Below are the code and all the weights of a small trained network. Each question names an input and a class and asks about switching units off, where a switched-off unit gives its printed mean instead of its output.

import numpy as np


def w(rows, s, z=0):
    codes = np.array(rows[::2]) - 128.0
    scale = np.full(codes.shape[1], s)
    scale[-1] = z or s
    return codes * scale


def norm(h):
    return h / np.sqrt((h * h).mean(-1, keepdims=True) + 1e-5)


def f(y):
    return np.maximum(y, 0)


def log_softmax(a):
    a = a - a.max(-1, keepdims=True)
    return a - np.log(np.exp(a).sum(-1, keepdims=True))


def net(x, mask):
    res = np.array(x, float).reshape(1, 8) / 4 @ E
    u = 0
    for l in range(2):
        y = f(norm(res) @ A[l][:, :-1].T + A[l][:, -1])
        res = res + np.where(mask[u : u + 12], y, B[l][:, -1]) @ B[l][:, :-1]
        u += 12
    return log_softmax(norm(res)[-1] @ U[:, :-1].T + U[:, -1])


A, B = {}, {}
E = w([
[144,29,76,97,215,2,175,207,150,169],'x0',
[161,119,116,86,110,146,227,112,16,207],'x1',
[131,53,66,87,236,251,114,74,130,117],'x2',
[101,146,225,130,204,164,144,212,91,101],'x3',
[121,120,139,121,129,125,122,122,126,134],'x4',
[120,128,127,127,125,130,124,130,126,127],'x5',
[170,93,103,193,108,144,43,183,78,158],'x6',
[159,93,157,112,51,221,180,204,248,202],'x7',
],0.0078)
A[0] = w([
[108,100,150,113,74,143,184,122,28,177,40],'0.n0',
[134,123,26,113,48,101,104,50,140,168,52],'0.n1',
[85,161,223,125,206,172,134,217,65,129,49],'0.n2',
[129,121,120,127,118,141,174,117,76,150,33],'0.n3',
[148,193,193,113,70,196,80,52,76,107,50],'0.n4',
[150,99,115,112,110,152,193,127,60,173,41],'0.n5',
[85,200,139,16,160,104,255,66,217,56,88],'0.n6',
[151,76,122,104,166,47,133,159,116,153,111],'0.n7',
[125,130,148,158,168,88,103,73,76,112,7],'0.n8',
[138,130,129,191,139,132,75,161,202,54,39],'0.n9',
[121,121,134,166,113,174,166,158,185,179,2],'0.n10',
[178,88,87,201,97,152,37,210,60,154,50],'0.n11',
],0.0097,0.0098)
B[0] = w([
[131,225,152,98,181,93,92,103,203,151,174],'0.n0',
[212,86,255,157,171,117,196,109,161,21,213],'0.n1',
[213,58,170,153,112,74,184,24,180,44,203],'0.n2',
[133,193,125,105,163,109,113,127,172,153,136],'0.n3',
[47,166,86,202,135,167,214,147,158,135,225],'0.n4',
[135,195,145,95,195,106,61,99,214,149,166],'0.n5',
[147,70,162,197,116,139,16,134,46,207,254],'0.n6',
[58,160,105,196,112,184,182,101,156,129,230],'0.n7',
[109,164,79,61,69,117,105,98,81,93,148],'0.n8',
[108,183,166,62,170,107,116,63,180,173,175],'0.n9',
[144,133,114,53,58,134,124,150,87,81,146],'0.n10',
[89,81,217,141,128,136,101,67,45,213,206],'0.n11',
],0.01,0.0061)
A[1] = w([
[70,200,194,164,68,72,131,143,111,135,148],'1.n0',
[110,92,167,104,174,185,124,75,169,91,133],'1.n1',
[92,162,68,105,171,57,113,131,6,31,32],'1.n2',
[158,93,76,111,166,220,94,93,98,140,72],'1.n3',
[180,102,58,142,76,102,110,41,161,139,40],'1.n4',
[172,193,146,123,37,44,139,182,106,102,2],'1.n5',
[118,99,50,46,185,211,122,112,101,80,78],'1.n6',
[115,48,78,113,204,25,157,194,136,170,106],'1.n7',
[78,130,123,109,141,98,2,136,199,81,25],'1.n8',
[167,83,170,45,66,198,151,255,189,183,80],'1.n9',
[166,132,133,109,61,173,122,134,185,155,120],'1.n10',
[193,187,103,83,149,133,216,106,24,184,113],'1.n11',
],0.01,0.0055)
B[1] = w([
[146,57,53,92,170,143,146,178,130,154,253],'1.n0',
[159,128,87,121,115,55,185,161,111,171,234],'1.n1',
[159,98,82,46,49,207,71,41,128,81,179],'1.n2',
[99,104,127,126,102,68,122,235,132,133,183],'1.n3',
[140,145,214,118,150,159,139,156,116,80,155],'1.n4',
[125,69,102,91,154,103,130,227,133,136,157],'1.n5',
[140,125,119,111,49,66,148,220,163,149,162],'1.n6',
[78,218,178,198,66,244,144,122,140,94,188],'1.n7',
[163,214,164,46,169,141,162,109,142,193,162],'1.n8',
[119,156,66,87,131,114,67,10,50,39,205],'1.n9',
[110,140,113,140,184,92,114,114,59,73,186],'1.n10',
[127,166,174,97,136,132,29,145,212,113,181],'1.n11',
],0.011,0.0083)
U = w([
[124,137,86,62,98,141,85,72,98,57,125],'0',
[64,195,127,205,113,210,176,147,164,116,112],'1',
[147,211,182,67,199,92,97,119,210,181,101],'2',
[213,62,215,149,139,93,175,124,166,47,96],'3',
[107,77,192,149,134,134,66,128,62,203,93],'4',
[132,98,72,88,120,71,146,254,133,150,119],'5',
[130,119,111,126,151,111,142,111,138,152,247],'6',
],0.013)

Each question gives the input, the list of numbers given to net, and the class t.
The units are the neurons (one row each of A and B). Each row of codes is followed by its name. A weight is (code - 128) times the scale printed after its matrix; where a second scale follows, it is the last column's (A, B and U).
mask holds one flag per neuron, layer by layer. A switched-off neuron (its flag False) gives its mean, the last column of its row in B, instead of its output. The means were averaged over made-up inputs and are rounded, as every weight is.
A unit's drop is (log p(t) with every unit on - log p(t) with that unit switched off) / (log p(t) with every unit on - log p(t) with every unit switched off).
The circuit of an input: a set's keep is (log p(t) with only the set's units on - log p(t) with every unit switched off) / (log p(t) with every unit on - log p(t) with every unit switched off). Starting from the 12 units with the biggest drops (on a tie, the unit counted first), units are removed one at a time, each time the one whose removal leaves the highest keep (on an exact tie, the one counted first), for as long as the keep stays at least 0.8.
units of the circuit, in order: the units of the circuit, biggest drop first
top k neurons: the k neurons with the biggest drops, biggest first
k most important neurons of layer l: the k neurons of layer l with the biggest drops, biggest first
input [7,7,-7,5,-4,4,2,4], class 1: most important neuron of layer 1	1.n7
input [-8,-4,8,-3,-7,0,8,-6], class 1: 2 most important neurons of layer 0	0.n4, 0.n6
input [-6,-7,5,-2,-2,7,-7,-2], class 2: units of the circuit, in order	1.n8, 1.n9
input [-8,-5,5,-5,-3,-7,-2,8], class 0: units of the circuit, in order	0.n7, 1.n10
input [-6,5,6,-4,5,3,-1,8], class 0: units of the circuit, in order	1.n9, 1.n10
input [6,-7,7,-8,-6,-1,-5,2], class 3: units of the circuit, in order	0.n1, 1.n4
input [4,4,5,8,2,-2,-7,-7], class 3: 2 most important neurons of layer 0	0.n2, 0.n11
input [-5,3,5,-7,-7,1,6,5], class 3: top 2 neurons	0.n1, 0.n6
input [7,3,-1,8,4,1,-5,-1], class 3: 2 most important neurons of layer 0	0.n2, 0.n4
input [5,7,-2,0,5,7,-7,-7], class 0: top 2 neurons	1.n2, 0.n11
input [8,-5,4,-6,-4,-2,-8,-2], class 1: top 2 neurons	1.n7, 0.n11
input [6,-4,0,-5,3,5,-6,-3], class 1: top 2 neurons	1.n7, 0.n11
input [4,8,-2,8,7,8,-3,-5], class 2: top 3 neurons	0.n0, 1.n11, 0.n1
input [4,5,4,7,-1,4,4,8], class 0: top neuron	1.n9
input [-1,3,-2,-8,0,-2,-7,-7], class 3: top 2 neurons	0.n1, 1.n9
input [-3,-5,8,5,2,0,2,5], class 5: units of the circuit, in order	1.n1, 1.n3
input [3,0,8,6,-5,1,-8,-1], class 4: top 3 neurons	0.n6, 1.n0, 0.n1
input [-7,-1,6,-4,-5,-6,-2,0], class 1: top 2 neurons	0.n4, 1.n0
input [-2,2,-8,-6,-3,-2,4,-7], class 5: top 3 neurons	1.n5, 1.n0, 1.n9
input [-5,5,0,3,2,1,-8,0], class 4: units of the circuit, in order	0.n6
input [-8,5,-4,7,8,-5,4,8], class 0: 3 most important neurons of layer 0	0.n7, 0.n10, 0.n1
input [5,2,-2,0,1,8,5,-3], class 1: 2 most important neurons of layer 0	0.n6, 0.n7
input [5,-4,-6,-6,7,3,-8,7], class 4: top 2 neurons	0.n6, 1.n2
input [4,7,-7,8,-7,1,3,-8], class 0: top 2 neurons	1.n2, 0.n1
